Below are the code and all the weights of a small trained network. Each question names an input and a class and asks about switching units off, where a switched-off unit gives its printed mean instead of its output.

import numpy as np


def w(rows, s, z=0):
    codes = np.array(rows[::2]) - 128.0
    scale = np.full(codes.shape[1], s)
    scale[-1] = z or s
    return codes * scale


def norm(h):
    return h / np.sqrt((h * h).mean(-1, keepdims=True) + 1e-5)


def f(y):
    return np.maximum(y, 0)


def log_softmax(a):
    a = a - a.max(-1, keepdims=True)
    return a - np.log(np.exp(a).sum(-1, keepdims=True))


def net(x, mask):
    res = np.array(x, float).reshape(1, 7) / 4 @ E
    u = 0
    for l in range(2):
        y = f(norm(res) @ A[l][:, :-1].T + A[l][:, -1])
        res = res + np.where(mask[u : u + 5], y, B[l][:, -1]) @ B[l][:, :-1]
        u += 5
    return log_softmax(norm(res)[-1] @ U[:, :-1].T + U[:, -1])


A, B = {}, {}
E = w([
[84,32,177,244,166,174,85,66,187,179,83],'x0',
[151,137,171,111,64,162,125,223,168,173,110],'x1',
[154,151,146,138,104,163,138,132,166,132,214],'x2',
[79,94,185,130,96,94,145,178,89,135,79],'x3',
[40,54,156,48,66,90,120,157,93,53,65],'x4',
[78,68,91,124,158,166,146,125,114,138,57],'x5',
[80,130,166,172,185,98,254,72,104,145,115],'x6',
],0.0094)
A[0] = w([
[171,110,201,151,254,162,144,66,186,138,134,134],'L0N1',
[162,205,71,73,190,143,131,152,119,106,137,2],'L0N2',
[69,201,101,160,188,57,157,122,88,115,109,70],'L0N3',
[136,166,145,115,69,122,107,186,149,128,186,14],'L0N4',
[92,97,156,144,94,189,97,220,176,120,114,36],'L0N5',
],0.0074,0.0047)
B[0] = w([
[133,120,164,222,115,144,59,73,130,114,210,255],'L0N1',
[198,149,81,142,79,161,199,96,98,140,143,180],'L0N2',
[97,112,136,133,48,149,127,254,127,88,58,186],'L0N3',
[182,94,135,122,108,63,52,34,189,61,66,180],'L0N4',
[55,91,79,78,77,190,109,198,160,230,115,182],'L0N5',
],0.0072,0.0063)
A[1] = w([
[96,158,209,208,142,60,210,125,98,206,77,21],'L1N1',
[223,242,7,65,194,161,184,156,106,174,157,1],'L1N2',
[65,184,139,28,121,32,193,104,2,95,188,1],'L1N3',
[220,104,94,59,50,20,100,144,96,128,158,67],'L1N4',
[170,195,172,238,250,69,145,186,157,207,91,3],'L1N5',
],0.0063,0.005)
B[1] = w([
[145,145,136,117,199,99,202,137,162,184,36,201],'L1N1',
[189,83,21,66,112,166,136,62,86,149,140,249],'L1N2',
[67,138,128,167,141,75,203,196,88,6,145,230],'L1N3',
[132,167,176,102,157,113,132,121,125,113,153,253],'L1N4',
[169,200,134,101,149,135,126,184,120,180,144,192],'L1N5',
],0.013,0.004)
U = w([
[62,86,216,171,219,82,245,98,144,176,53,2],'0',
[236,195,30,55,118,179,164,46,69,131,203,251],'1',
[73,181,131,82,123,35,219,188,48,21,145,215],'2',
[51,44,149,67,36,207,52,212,173,225,78,155],'3',
[203,233,162,173,210,107,179,190,128,246,89,53],'4',
[165,157,174,238,194,201,76,24,222,201,241,234],'5',
[218,219,219,30,58,80,47,173,208,85,206,62],'6',
[54,35,89,126,195,88,33,48,80,83,62,34],'7',
],0.013,0.004)

Each question gives the input, the list of numbers given to net, and the class t.
The units are the neurons (one row each of A and B). Each row of codes is followed by its name. A weight is (code - 128) times the scale printed after its matrix; where a second scale follows, it is the last column's (A, B and U).
mask holds one flag per neuron, layer by layer. A switched-off neuron (its flag False) gives its mean, the last column of its row in B, instead of its output. The means were averaged over made-up inputs and are rounded, as every weight is.
A unit's drop is (log p(t) with every unit on - log p(t) with that unit switched off) / (log p(t) with every unit on - log p(t) with every unit switched off).
The circuit of an input: a set's keep is (log p(t) with only the set's units on - log p(t) with every unit switched off) / (log p(t) with every unit on - log p(t) with every unit switched off). Starting from all 10 units, units are removed one at a time, each time the one whose removal leaves the highest keep (on an exact tie, the one counted first), for as long as the keep stays at least 0.8.
circuit, biggest first: the units of the circuit, biggest drop first
top k neurons: the k neurons with the biggest drops, biggest first
top k neurons in layer l: the k neurons of layer l with the biggest drops, biggest first
drop when u is switched off: that unit's drop, to one decimal
input [-2,-7,-5,2,-6,-8,7], class 4: top 2 neurons -> [L1N5, L1N1]
input [6,7,-7,3,-3,-4,4], class 4: top 2 neurons in layer 1 -> [L1N5, L1N1]
input [5,-7,1,0,1,2,1], class 5: circuit, biggest first -> [L0N1]
input [-7,-6,-5,-5,-3,-1,7], class 2: top 2 neurons -> [L1N3, L0N3]
input [-1,2,8,8,1,-1,1], class 3: top 3 neurons in layer 0 -> [L0N5, L0N2, L0N1]
input [-5,2,-5,0,-1,8,0], class 1: top 2 neurons -> [L1N2, L0N2]
input [-5,-2,-5,-6,8,-8,-5], class 2: top 2 neurons -> [L1N3, L0N1]
input [-1,-5,2,-2,-2,-3,6], class 5: top 2 neurons -> [L0N1, L1N3]
input [-1,-8,2,6,5,3,-8], class 2: top 2 neurons in layer 0 -> [L0N1, L0N4]
input [-3,5,-2,-2,-7,-5,-4], class 1: drop when L1N2 is switched off -> 0.8
input [-4,-7,-7,-7,8,5,-4], class 2: drop when L1N3 is switched off -> 0.3
input [3,-5,1,-6,3,1,0], class 5: drop when L0N1 is switched off -> 0.2
